Here is a tiny trained network, its code and every weight. The questions are about switching its units off for an input and a class, where a switched-off unit gives its printed mean instead of its output.

import numpy as np


def w(rows, s, z=0):
    codes = np.array(rows[::2]) - 128.0
    scale = np.full(codes.shape[1], s)
    scale[-1] = z or s
    return codes * scale


def norm(h):
    return h / np.sqrt((h * h).mean(-1, keepdims=True) + 1e-5)


def f(y):
    return y / 2 * (1 + np.tanh(0.7978845608 * (y + 0.044715 * y**3)))


def log_softmax(a):
    a = a - a.max(-1, keepdims=True)
    return a - np.log(np.exp(a).sum(-1, keepdims=True))


def net(x, mask):
    res = np.array(x, float).reshape(1, 4) / 4 @ E
    u = 0
    for l in range(3):
        y = f(norm(res) @ A[l][:, :-1].T + A[l][:, -1])
        res = res + np.where(mask[u : u + 7], y, B[l][:, -1]) @ B[l][:, :-1]
        u += 7
    return log_softmax(norm(res)[-1] @ U[:, :-1].T + U[:, -1])


A, B = {}, {}
E = w([
[21,129,38,181,67,169],'x0',
[96,22,179,186,254,36],'x1',
[159,164,47,146,214,158],'x2',
[142,138,225,185,101,197],'x3',
],0.0042)
A[0] = w([
[130,163,94,106,144,132,140],'L0N1',
[165,144,120,95,123,170,79],'L0N2',
[89,3,236,104,200,97,4],'L0N3',
[211,201,153,46,108,80,93],'L0N4',
[59,59,67,82,118,87,100],'L0N5',
[179,152,189,143,168,178,82],'L0N6',
[129,143,242,138,81,150,140],'L0N7',
],0.0055,0.004)
B[0] = w([
[74,73,153,104,169,121,183],'L0N1',
[125,58,196,109,127,140,131],'L0N2',
[170,162,199,240,120,33,228],'L0N3',
[166,116,166,4,110,100,255],'L0N4',
[45,1,118,157,47,108,197],'L0N5',
[159,44,139,148,186,173,163],'L0N6',
[129,165,43,159,219,143,247],'L0N7',
],0.0044,0.0018)
A[1] = w([
[206,83,248,178,201,93,152],'L1N1',
[131,127,246,208,159,16,6],'L1N2',
[78,165,57,84,128,146,137],'L1N3',
[108,143,47,168,199,151,82],'L1N4',
[126,135,39,105,130,153,72],'L1N5',
[121,211,101,182,41,227,29],'L1N6',
[101,216,132,178,51,253,25],'L1N7',
],0.0056,0.0025)
B[1] = w([
[191,202,149,245,103,129,254],'L1N1',
[80,188,175,167,165,2,203],'L1N2',
[158,73,144,178,185,83,185],'L1N3',
[139,92,78,49,207,135,172],'L1N4',
[187,101,160,150,179,105,155],'L1N5',
[17,145,216,145,185,134,205],'L1N6',
[3,128,222,85,185,179,211],'L1N7',
],0.005,0.0036)
A[2] = w([
[180,141,186,208,167,102,112],'L2N1',
[208,201,132,46,100,141,85],'L2N2',
[84,121,97,255,159,144,179],'L2N3',
[132,80,154,132,155,135,184],'L2N4',
[70,110,161,135,100,127,114],'L2N5',
[203,162,147,181,106,215,4],'L2N6',
[46,170,181,112,120,198,23],'L2N7',
],0.0079,0.0025)
B[2] = w([
[100,181,158,214,145,133,217],'L2N1',
[141,61,209,53,43,138,203],'L2N2',
[183,149,162,85,83,104,254],'L2N3',
[126,180,88,114,119,192,154],'L2N4',
[88,136,75,153,129,145,158],'L2N5',
[123,137,1,112,98,213,147],'L2N6',
[16,129,134,114,210,181,198],'L2N7',
],0.0071,0.0049)
U = w([
[59,59,71,140,36,41,60],'0',
[1,153,153,106,145,204,161],'1',
[191,97,192,23,42,130,171],'2',
[205,185,135,150,115,222,2],'3',
[166,92,38,86,205,95,72],'4',
[154,182,197,216,138,34,219],'5',
],0.013,0.0036)

Each question gives the input, the list of numbers given to net, and the class t.
The units are the neurons (one row each of A and B). Each row of codes is followed by its name. A weight is (code - 128) times the scale printed after its matrix; where a second scale follows, it is the last column's (A, B and U).
mask holds one flag per neuron, layer by layer. A switched-off neuron (its flag False) gives its mean, the last column of its row in B, instead of its output. The means were averaged over made-up inputs and are rounded, as every weight is.
A unit's drop is (log p(t) with every unit on - log p(t) with that unit switched off) / (log p(t) with every unit on - log p(t) with every unit switched off).
The circuit of an input: a set's keep is (log p(t) with only the set's units on - log p(t) with every unit switched off) / (log p(t) with every unit on - log p(t) with every unit switched off). Starting from the 12 units with the biggest drops (on a tie, the unit counted first), units are removed one at a time, each time the one whose removal leaves the highest keep (on an exact tie, the one counted first), for as long as the keep stays at least 0.8.
units of the circuit, in order: the units of the circuit, biggest drop first
unit that matters most: the unit with the biggest drop
top k neurons: the k neurons with the biggest drops, biggest first
k most important neurons of layer l: the k neurons of layer l with the biggest drops, biggest first
drop when u is switched off: that unit's drop, to one decimal
input [-4,-1,-4,7], class 3: units of the circuit, in order => (L2N6; L0N7)
input [-1,-5,6,-3], class 2: units of the circuit, in order => (L2N2)
input [3,6,7,0], class 4: 4 most important neurons of layer 1 => (L1N4; L1N6; L1N1; L1N2)
input [-6,-4,6,3], class 2: top 2 neurons => (L2N2; L0N4)
input [-1,0,0,3], class 3: top 3 neurons => (L2N6; L0N7; L1N2)
input [1,0,-7,-2], class 0: top 2 neurons => (L1N1; L1N7)
input [-4,-1,0,3], class 3: top 2 neurons => (L2N6; L1N1)
input [-1,-7,-3,0], class 1: 2 most important neurons of layer 2 => (L2N7; L2N3)
input [1,2,4,3], class 3: top 3 neurons => (L2N6; L0N3; L1N2)
input [6,2,4,-3], class 4: top 2 neurons => (L1N4; L2N2)
input [-6,-1,4,-7], class 2: drop when L2N2 is switched off => 0.2
input [8,7,3,5], class 5: drop when L2N3 is switched off => 0.3
input [-8,-3,6,0], class 2: drop when L2N2 is switched off => 0.5
input [-2,-3,6,0], class 2: unit that matters most => L2N2
input [-7,-1,6,-7], class 2: drop when L2N2 is switched off => 0.3
